Below is a small trained network, with its code and all its weights. Each question gives an input and a class and asks what happens when units are switched off, that is, made to give their printed mean instead of their output.

import numpy as np


def w(rows, s, z=0):
    codes = np.array(rows[::2]) - 128.0
    scale = np.full(codes.shape[1], s)
    scale[-1] = z or s
    return codes * scale


def norm(h):
    return h / np.sqrt((h * h).mean(-1, keepdims=True) + 1e-5)


def f(y):
    return np.maximum(y, 0)


def log_softmax(a):
    a = a - a.max(-1, keepdims=True)
    return a - np.log(np.exp(a).sum(-1, keepdims=True))


def net(x, mask):
    res = np.array(x, float).reshape(1, 6) / 4 @ E
    u = 0
    for l in range(3):
        y = f(norm(res) @ A[l][:, :-1].T + A[l][:, -1])
        res = res + np.where(mask[u : u + 11], y, B[l][:, -1]) @ B[l][:, :-1]
        u += 11
    return log_softmax(norm(res)[-1] @ U[:, :-1].T + U[:, -1])


A, B = {}, {}
E = w([
[44,80,105,83],'x0',
[215,91,87,62],'x1',
[86,156,131,150],'x2',
[91,155,126,143],'x3',
[101,155,117,133],'x4',
[142,105,242,2],'x5',
],0.0054)
A[0] = w([
[233,110,226,35,49],'0.n1',
[183,254,149,13,142],'0.n2',
[50,129,126,102,208],'0.n3',
[100,146,154,86,64],'0.n4',
[112,123,188,151,153],'0.n5',
[193,40,52,53,181],'0.n6',
[183,153,115,109,232],'0.n7',
[114,53,157,79,166],'0.n8',
[150,141,163,189,247],'0.n9',
[108,6,115,125,144],'0.n10',
[165,180,184,168,9],'0.n11',
],0.0079,0.0012)
B[0] = w([
[56,242,159,97,253],'0.n1',
[154,155,165,107,208],'0.n2',
[94,121,121,11,189],'0.n3',
[230,153,58,112,161],'0.n4',
[112,201,127,42,168],'0.n5',
[33,215,75,150,224],'0.n6',
[135,50,141,194,172],'0.n7',
[112,92,58,160,194],'0.n8',
[165,2,112,100,179],'0.n9',
[62,88,173,81,181],'0.n10',
[125,123,160,141,165],'0.n11',
],0.0042,0.0059)
A[1] = w([
[144,132,82,178,105],'1.n1',
[184,142,90,91,119],'1.n2',
[102,158,141,147,225],'1.n3',
[210,145,134,140,145],'1.n4',
[41,39,58,206,109],'1.n5',
[113,247,53,83,171],'1.n6',
[251,137,185,168,253],'1.n7',
[223,254,186,198,132],'1.n8',
[149,107,97,147,113],'1.n9',
[50,157,114,82,201],'1.n10',
[108,114,159,86,178],'1.n11',
],0.0095,0.0021)
B[1] = w([
[92,134,241,163,170],'1.n1',
[57,70,148,240,147],'1.n2',
[172,65,48,90,183],'1.n3',
[44,115,129,72,157],'1.n4',
[235,141,127,119,235],'1.n5',
[139,70,201,178,242],'1.n6',
[97,82,8,123,186],'1.n7',
[1,102,75,39,212],'1.n8',
[150,172,178,214,148],'1.n9',
[192,97,94,104,255],'1.n10',
[175,78,96,192,188],'1.n11',
],0.0054,0.0072)
A[2] = w([
[161,138,251,1,141],'2.n1',
[132,143,113,196,188],'2.n2',
[133,110,200,153,56],'2.n3',
[170,121,89,225,105],'2.n4',
[66,125,148,154,178],'2.n5',
[175,114,64,126,253],'2.n6',
[78,103,68,123,154],'2.n7',
[111,126,40,70,114],'2.n8',
[100,108,182,18,199],'2.n9',
[158,126,104,182,77],'2.n10',
[51,223,151,161,97],'2.n11',
],0.008,0.0017)
B[2] = w([
[203,250,165,212,234],'2.n1',
[231,36,208,131,166],'2.n2',
[90,153,96,153,133],'2.n3',
[139,210,213,152,193],'2.n4',
[159,108,102,56,151],'2.n5',
[33,152,217,76,197],'2.n6',
[122,154,80,10,193],'2.n7',
[57,94,72,94,204],'2.n8',
[146,101,128,253,254],'2.n9',
[193,211,156,183,163],'2.n10',
[52,125,105,38,137],'2.n11',
],0.0053,0.0072)
U = w([
[207,192,218,254,255],'0',
[24,77,34,11,1],'1',
],0.0059,0.0005)

Each question gives the input, the list of numbers given to net, and the class t.
The units are the neurons (one row each of A and B). Each row of codes is followed by its name. A weight is (code - 128) times the scale printed after its matrix; where a second scale follows, it is the last column's (A, B and U).
mask holds one flag per neuron, layer by layer. A switched-off neuron (its flag False) gives its mean, the last column of its row in B, instead of its output. The means were averaged over made-up inputs and are rounded, as every weight is.
A unit's drop is (log p(t) with every unit on - log p(t) with that unit switched off) / (log p(t) with every unit on - log p(t) with every unit switched off).
The circuit of an input: a set's keep is (log p(t) with only the set's units on - log p(t) with every unit switched off) / (log p(t) with every unit on - log p(t) with every unit switched off). Starting from the 12 units with the biggest drops (on a tie, the unit counted first), units are removed one at a time, each time the one whose removal leaves the highest keep (on an exact tie, the one counted first), for as long as the keep stays at least 0.8.
units of the circuit, in order: the units of the circuit, biggest drop first
unit that matters most: the unit with the biggest drop
top k neurons: the k neurons with the biggest drops, biggest first
k most important neurons of layer l: the k neurons of layer l with the biggest drops, biggest first
drop of u: that unit's drop, to one decimal
input [-7,1,3,4,-1,3], class 1: unit that matters most : 1.n8
input [4,7,2,0,8,5], class 0: 3 most important neurons of layer 1 : 1.n8, 1.n7, 1.n6
input [7,6,-8,1,5,8], class 0: units of the circuit, in order : 1.n8, 2.n1
input [-5,8,5,8,-4,-4], class 1: 3 most important neurons of layer 0 : 0.n8, 0.n3, 0.n10
input [-8,-2,-8,3,2,4], class 1: top 2 neurons : 1.n8, 1.n7
input [8,8,4,7,-6,8], class 0: 2 most important neurons of layer 0 : 0.n1, 0.n2
input [-8,-6,4,3,8,-6], class 1: units of the circuit, in order : 1.n8, 2.n11
input [5,-1,3,-2,-4,6], class 0: 2 most important neurons of layer 2 : 2.n1, 2.n9
input [2,3,8,6,6,2], class 0: 2 most important neurons of layer 1 : 1.n6, 1.n7
input [-7,-1,5,2,-4,5], class 1: top 4 neurons : 1.n8, 1.n7, 1.n5, 0.n3
input [-5,2,0,5,-4,4], class 1: 4 most important neurons of layer 0 : 0.n3, 0.n10, 0.n7, 0.n6
input [-7,2,-2,7,3,5], class 1: top 2 neurons : 1.n8, 1.n7
input [3,5,5,-6,-1,3], class 0: top 3 neurons : 1.n7, 1.n8, 1.n6
input [2,7,-6,-5,-1,4], class 0: unit that matters most : 0.n1
input [3,7,4,4,-6,4], class 0: drop of 1.n6 : 0.9
